Below are the code and all the weights of a small trained network. Each question names an input and a class and asks about switching units off, where a switched-off unit gives its printed mean instead of its output.

import numpy as np


def w(rows, s, z=0):
    codes = np.array(rows[::2]) - 128.0
    scale = np.full(codes.shape[1], s)
    scale[-1] = z or s
    return codes * scale


def norm(h):
    return h / np.sqrt((h * h).mean(-1, keepdims=True) + 1e-5)


def f(y):
    return np.maximum(y, 0)


def log_softmax(a):
    a = a - a.max(-1, keepdims=True)
    return a - np.log(np.exp(a).sum(-1, keepdims=True))


def net(x, mask):
    res = np.array(x, float).reshape(1, 4) / 4 @ E
    u = 0
    for l in range(2):
        y = f(norm(res) @ A[l][:, :-1].T + A[l][:, -1])
        res = res + np.where(mask[u : u + 14], y, B[l][:, -1]) @ B[l][:, :-1]
        u += 14
    return log_softmax(norm(res)[-1] @ U[:, :-1].T + U[:, -1])


A, B = {}, {}
E = w([
[102,79,233,216,102,126,78,93],'x0',
[157,243,192,182,78,121,209,139],'x1',
[77,105,191,111,253,136,231,122],'x2',
[129,130,129,126,128,123,127,127],'x3',
],0.005)
A[0] = w([
[119,203,55,98,165,151,186,151,49],'L0N1',
[127,27,88,84,192,171,109,113,69],'L0N2',
[141,171,60,102,170,107,188,149,33],'L0N3',
[111,146,108,157,141,120,131,133,78],'L0N4',
[156,200,194,154,130,147,218,126,59],'L0N5',
[109,109,253,237,106,146,102,77,63],'L0N6',
[176,171,160,147,116,101,167,112,27],'L0N7',
[102,115,167,175,114,134,113,87,17],'L0N8',
[203,240,200,166,87,136,186,136,47],'L0N9',
[163,208,173,133,112,173,170,156,3],'L0N10',
[126,147,78,70,119,124,169,115,16],'L0N11',
[149,207,24,77,102,153,170,152,48],'L0N12',
[197,188,114,175,24,89,143,134,121],'L0N13',
[108,144,207,136,172,111,251,138,95],'L0N14',
],0.0057,0.0044)
B[0] = w([
[186,54,209,98,102,95,182,167,197],'L0N1',
[50,173,97,160,92,115,162,134,210],'L0N2',
[156,69,219,97,93,124,148,153,180],'L0N3',
[121,136,136,115,151,139,134,121,128],'L0N4',
[39,133,75,147,121,83,143,164,225],'L0N5',
[230,77,163,1,84,94,219,193,245],'L0N6',
[76,111,111,128,94,119,108,156,156],'L0N7',
[169,104,140,78,119,133,162,179,147],'L0N8',
[49,124,44,171,53,52,177,155,242],'L0N9',
[62,107,101,168,99,125,158,144,170],'L0N10',
[141,121,187,120,100,103,143,113,151],'L0N11',
[193,46,189,107,86,103,143,142,220],'L0N12',
[114,198,116,154,252,197,95,107,242],'L0N13',
[174,219,105,156,200,209,40,80,254],'L0N14',
],0.0062,0.0048)
A[1] = w([
[204,192,87,167,116,159,38,87,41],'L1N1',
[177,186,92,150,110,160,82,116,38],'L1N2',
[130,178,143,120,181,184,123,103,41],'L1N3',
[28,64,101,144,135,67,86,79,57],'L1N4',
[202,121,81,133,53,100,68,160,132],'L1N5',
[155,84,161,172,125,86,116,148,85],'L1N6',
[129,99,189,93,82,118,149,118,94],'L1N7',
[111,158,142,113,244,175,135,80,59],'L1N8',
[144,177,166,154,216,126,202,140,98],'L1N9',
[245,120,188,83,141,169,133,128,126],'L1N10',
[204,84,158,68,103,103,174,159,71],'L1N11',
[105,156,150,107,128,76,160,156,127],'L1N12',
[138,63,254,199,78,96,126,96,4],'L1N13',
[43,24,45,77,106,129,104,108,72],'L1N14',
],0.0069,0.0033)
B[1] = w([
[68,126,194,129,253,204,69,73,182],'L1N1',
[84,72,156,109,174,175,76,77,163],'L1N2',
[103,107,138,118,149,172,69,149,148],'L1N3',
[124,185,87,166,74,83,182,198,191],'L1N4',
[126,111,193,104,213,165,129,71,240],'L1N5',
[149,108,119,108,158,140,189,122,156],'L1N6',
[183,133,67,85,144,160,135,151,189],'L1N7',
[150,130,174,150,118,201,23,81,176],'L1N8',
[122,98,127,123,132,135,17,53,226],'L1N9',
[79,225,19,194,89,90,153,199,232],'L1N10',
[236,19,176,81,135,103,135,131,253],'L1N11',
[145,89,79,126,89,130,70,108,204],'L1N12',
[209,60,85,14,99,79,189,179,169],'L1N13',
[103,240,113,212,60,85,200,157,238],'L1N14',
],0.0056,0.0052)
U = w([
[254,68,142,48,96,92,180,177,255],'0',
[35,221,55,208,47,72,178,171,121],'1',
[114,151,165,131,215,204,34,63,14],'2',
],0.011,0.00066)

Each question gives the input, the list of numbers given to net, and the class t.
The units are the neurons (one row each of A and B). Each row of codes is followed by its name. A weight is (code - 128) times the scale printed after its matrix; where a second scale follows, it is the last column's (A, B and U).
mask holds one flag per neuron, layer by layer. A switched-off neuron (its flag False) gives its mean, the last column of its row in B, instead of its output. The means were averaged over made-up inputs and are rounded, as every weight is.
A unit's drop is (log p(t) with every unit on - log p(t) with that unit switched off) / (log p(t) with every unit on - log p(t) with every unit switched off).
The circuit of an input: a set's keep is (log p(t) with only the set's units on - log p(t) with every unit switched off) / (log p(t) with every unit on - log p(t) with every unit switched off). Starting from the 12 units with the biggest drops (on a tie, the unit counted first), units are removed one at a time, each time the one whose removal leaves the highest keep (on an exact tie, the one counted first), for as long as the keep stays at least 0.8.
circuit, biggest first: the units of the circuit, biggest drop first
most important unit: the unit with the biggest drop
top k neurons: the k neurons with the biggest drops, biggest first
k most important neurons of layer l: the k neurons of layer l with the biggest drops, biggest first
drop when u is switched off: that unit's drop, to one decimal
input [-3,-3,5,-4], class 2: circuit, biggest first : (L0N6)
input [-5,-5,6,8], class 2: 3 most important neurons of layer 0 : (L0N9 L0N6 L0N5)
input [-7,7,-6,-2], class 0: 3 most important neurons of layer 1 : (L1N10 L1N14 L1N5)
input [-6,-7,-5,-5], class 1: top 2 neurons : (L0N6 L1N14)
input [4,-7,7,-3], class 1: 2 most important neurons of layer 1 : (L1N4 L1N14)
input [7,7,-8,6], class 2: circuit, biggest first : (L0N13 L1N1)
input [8,-8,2,1], class 0: top 2 neurons : (L0N6 L0N9)
input [2,-5,-5,2], class 1: top 4 neurons : (L0N14 L1N14 L0N13 L1N4)
input [6,6,4,-7], class 0: top 2 neurons : (L0N6 L0N2)
input [-2,-4,-2,4], class 1: top 2 neurons : (L0N14 L0N6)
input [-3,-4,0,5], class 1: top 2 neurons : (L0N6 L0N2)
input [7,-7,6,6], class 0: top 3 neurons : (L0N13 L0N6 L0N9)
input [7,-3,-8,-8], class 2: 2 most important neurons of layer 1 : (L1N1 L1N5)
input [1,5,8,-8], class 2: circuit, biggest first : (L0N14)
input [6,0,6,4], class 0: top 2 neurons : (L0N6 L0N13)
input [-5,-6,-4,-4], class 1: 4 most important neurons of layer 0 : (L0N6 L0N14 L0N2 L0N1)
input [6,5,-5,7], class 0: 2 most important neurons of layer 0 : (L0N6 L0N14)
input [2,5,-7,-1], class 2: drop when L0N13 is switched off : 0.6
input [2,4,6,-8], class 2: drop when L0N14 is switched off : 3.0
input [8,-1,5,3], class 0: drop when L0N6 is switched off : 0.8
input [-5,2,8,5], class 2: most important unit : L0N14
